[[143 117 133 133]
 [130 124 141 138]
 [150 117 138 122]]
:
[[130 124 141]
 [150 117 138]]

[[139 131 109 129]
 [124 123 128 121]
 [155 131 105 156]]
:
[[124 123 128]
 [155 131 105]]

[[134 122 129 127]
 [106 139 127 132]
 [105 137 123 133]]
:
[[106 139 127]
 [105 137 123]]

[[136 129 123 134 121]
 [126 113 131 130 125]
 [128 136 127 126 130]
 [119  99 132 122 119]]
:
[[126 113 131]
 [128 136 127]]

[[118 143 113 130]
 [143 117 141 126]
 [133 110 134 123]
 [137 106 131 128]
 [136 101 152 125]]
:
[[143 117 141]
 [133 110 134]]

[[128 107 116 128]
 [128 117 112 128]
 [128 147 104 128]
 [128 131 126 128]
 [128 116 107 128]]
:
[[128 117 112]
 [128 147 104]]

[[129 131 135 129 158]
 [133 113 134 151 130]
 [130 139 138 125 147]]
:
[[133 113 134]
 [130 139 138]]
---
[[101 145]
 [109 144]
 [144 121]
 [108 138]
 [108 142]
 [109 138]
 [129 117]]
:
[[129 117]
 [109 138]
 [108 142]
 [108 138]
 [144 121]
 [109 144]
 [101 145]]

[[124 137 123 154 136 143 133 153 135]
 [141 126 146 109 113 111 131 105 132]
 [118 122 114 119 132 130 124 128 120]
 [136 125 137 118 122 118 126 115 128]
 [148 133 149 141 122 123 125 139 143]
 [134 127 133 128 126 125 125 130 131]
 [135 138 139 150 129 133 134 138 138]]
:
[[135 138 139 150 129 133 134 138 138]
 [134 127 133 128 126 125 125 130 131]
 [148 133 149 141 122 123 125 139 143]
 [136 125 137 118 122 118 126 115 128]
 [118 122 114 119 132 130 124 128 120]
 [141 126 146 109 113 111 131 105 132]
 [124 137 123 154 136 143 133 153 135]]

[[126 128 113 133 130 131 128 136 156 128  99 114 130]
 [132 129 139 122 141 108 136 128 122 153 118 118 128]
 [130 132 113 134 129 129 130 128 157 128  99 115 129]]
:
[[130 132 113 134 129 129 130 128 157 128  99 115 129]
 [132 129 139 122 141 108 136 128 122 153 118 118 128]
 [126 128 113 133 130 131 128 136 156 128  99 114 130]]

[[113 147 145 129 142 150 115 109 142 127]
 [127 113 138 136 132 112 119 126 129 136]
 [123 145 114 117 132 120 144 142 147 145]
 [151 140 121 134 130 122 115 109 121 112]
 [122 150 147 137 114 109 146 132 115 147]
 [144 146 145 128 131 117 137 137 130 138]]
:
[[144 146 145 128 131 117 137 137 130 138]
 [122 150 147 137 114 109 146 132 115 147]
 [151 140 121 134 130 122 115 109 121 112]
 [123 145 114 117 132 120 144 142 147 145]
 [127 113 138 136 132 112 119 126 129 136]
 [113 147 145 129 142 150 115 109 142 127]]

[[126 129 121 137 128 130]
 [129 128 132 112 130 132]
 [129 128 130 116 130 128]
 [130 127 128 131 128 122]
 [125 130 125 135 128 150]
 [126 128 122 140 127 134]
 [131 126 137 121 128 113]
 [124 129 122 131 128 136]]
:
[[124 129 122 131 128 136]
 [131 126 137 121 128 113]
 [126 128 122 140 127 134]
 [125 130 125 135 128 150]
 [130 127 128 131 128 122]
 [129 128 130 116 130 128]
 [129 128 132 112 130 132]
 [126 129 121 137 128 130]]

[[131 129 110 118 130 115 133 133]
 [152 126 129 138 126 147 122 132]
 [145 132 143 126 137 126 116 121]
 [114 126 124 132 120 139 112 146]
 [141 135 147 131 125 136 136 131]
 [139 129 136 139 118 132 117 131]
 [103 124 130 121 115 134 141 138]]
:
[[103 124 130 121 115 134 141 138]
 [139 129 136 139 118 132 117 131]
 [141 135 147 131 125 136 136 131]
 [114 126 124 132 120 139 112 146]
 [145 132 143 126 137 126 116 121]
 [152 126 129 138 126 147 122 132]
 [131 129 110 118 130 115 133 133]]

[[131 144 118 109 140 105 115 144 126 103 104 127 116 155 131 108]
 [115 149 133 113 114 125 141 144 110 110 121 156 147 144 107 141]]
:
[[115 149 133 113 114 125 141 144 110 110 121 156 147 144 107 141]
 [131 144 118 109 140 105 115 144 126 103 104 127 116 155 131 108]]
---
[[126 128 128 125 128]
 [120 128 125 118 127]
 [122 138 144 122 157]]
:
[[122 138 144 122 157]
 [126 128 128 125 128]
 [120 128 125 118 127]]

[[111 128 111 127 108 147 142 136]
 [145 145 132 136 138 128 152 106]
 [127 110 152 132 117 141 107 117]
 [127 133 144 128 140 128 133 108]
 [116 137 117 127 142 137 140 125]]
:
[[127 110 152 132 117 141 107 117]
 [127 133 144 128 140 128 133 108]
 [145 145 132 136 138 128 152 106]
 [116 137 117 127 142 137 140 125]
 [111 128 111 127 108 147 142 136]]

[[129 124 120 134 130 120 137 129 123 142 131 122 137]
 [120 153 141 122 156 139 121 153 139 120 157 135 120]]
:
[[120 153 141 122 156 139 121 153 139 120 157 135 120]
 [129 124 120 134 130 120 137 129 123 142 131 122 137]]

[[105 122 119 103 106 127]
 [122 128 109  98 124 103]
 [127 114 110 127 141 111]
 [116 148 121 129 132 118]]
:
[[116 148 121 129 132 118]
 [105 122 119 103 106 127]
 [127 114 110 127 141 111]
 [122 128 109  98 124 103]]

[[149 125 109 147 126 133 142 108 107 108 128]
 [135 126 136 144 146 118 125 133 140 137 124]
 [134 122 126 131 127 130 136 126 122 124 131]
 [131 126 124 133 129 126 129 123 124 122 128]]
:
[[135 126 136 144 146 118 125 133 140 137 124]
 [134 122 126 131 127 130 136 126 122 124 131]
 [131 126 124 133 129 126 129 123 124 122 128]
 [149 125 109 147 126 133 142 108 107 108 128]]

[[127 127 127 127 126 127 126 127 127 127 127]
 [118 114 118 141 117 118 117 114 141 116 141]
 [139 131 139 123 140 139 139 137 123 136 124]
 [135 127 135 122 135 135 135 131 122 129 123]
 [119 108 119 146 118 119 117 110 145 113 146]
 [113 116 113 139 113 113 112 113 139 115 138]
 [134 138 134 120 134 134 134 138 121 139 120]
 [150 140 150 118 151 150 151 149 118 150 119]]
:
[[150 140 150 118 151 150 151 149 118 150 119]
 [139 131 139 123 140 139 139 137 123 136 124]
 [135 127 135 122 135 135 135 131 122 129 123]
 [134 138 134 120 134 134 134 138 121 139 120]
 [127 127 127 127 126 127 126 127 127 127 127]
 [119 108 119 146 118 119 117 110 145 113 146]
 [118 114 118 141 117 118 117 114 141 116 141]
 [113 116 113 139 113 113 112 113 139 115 138]]
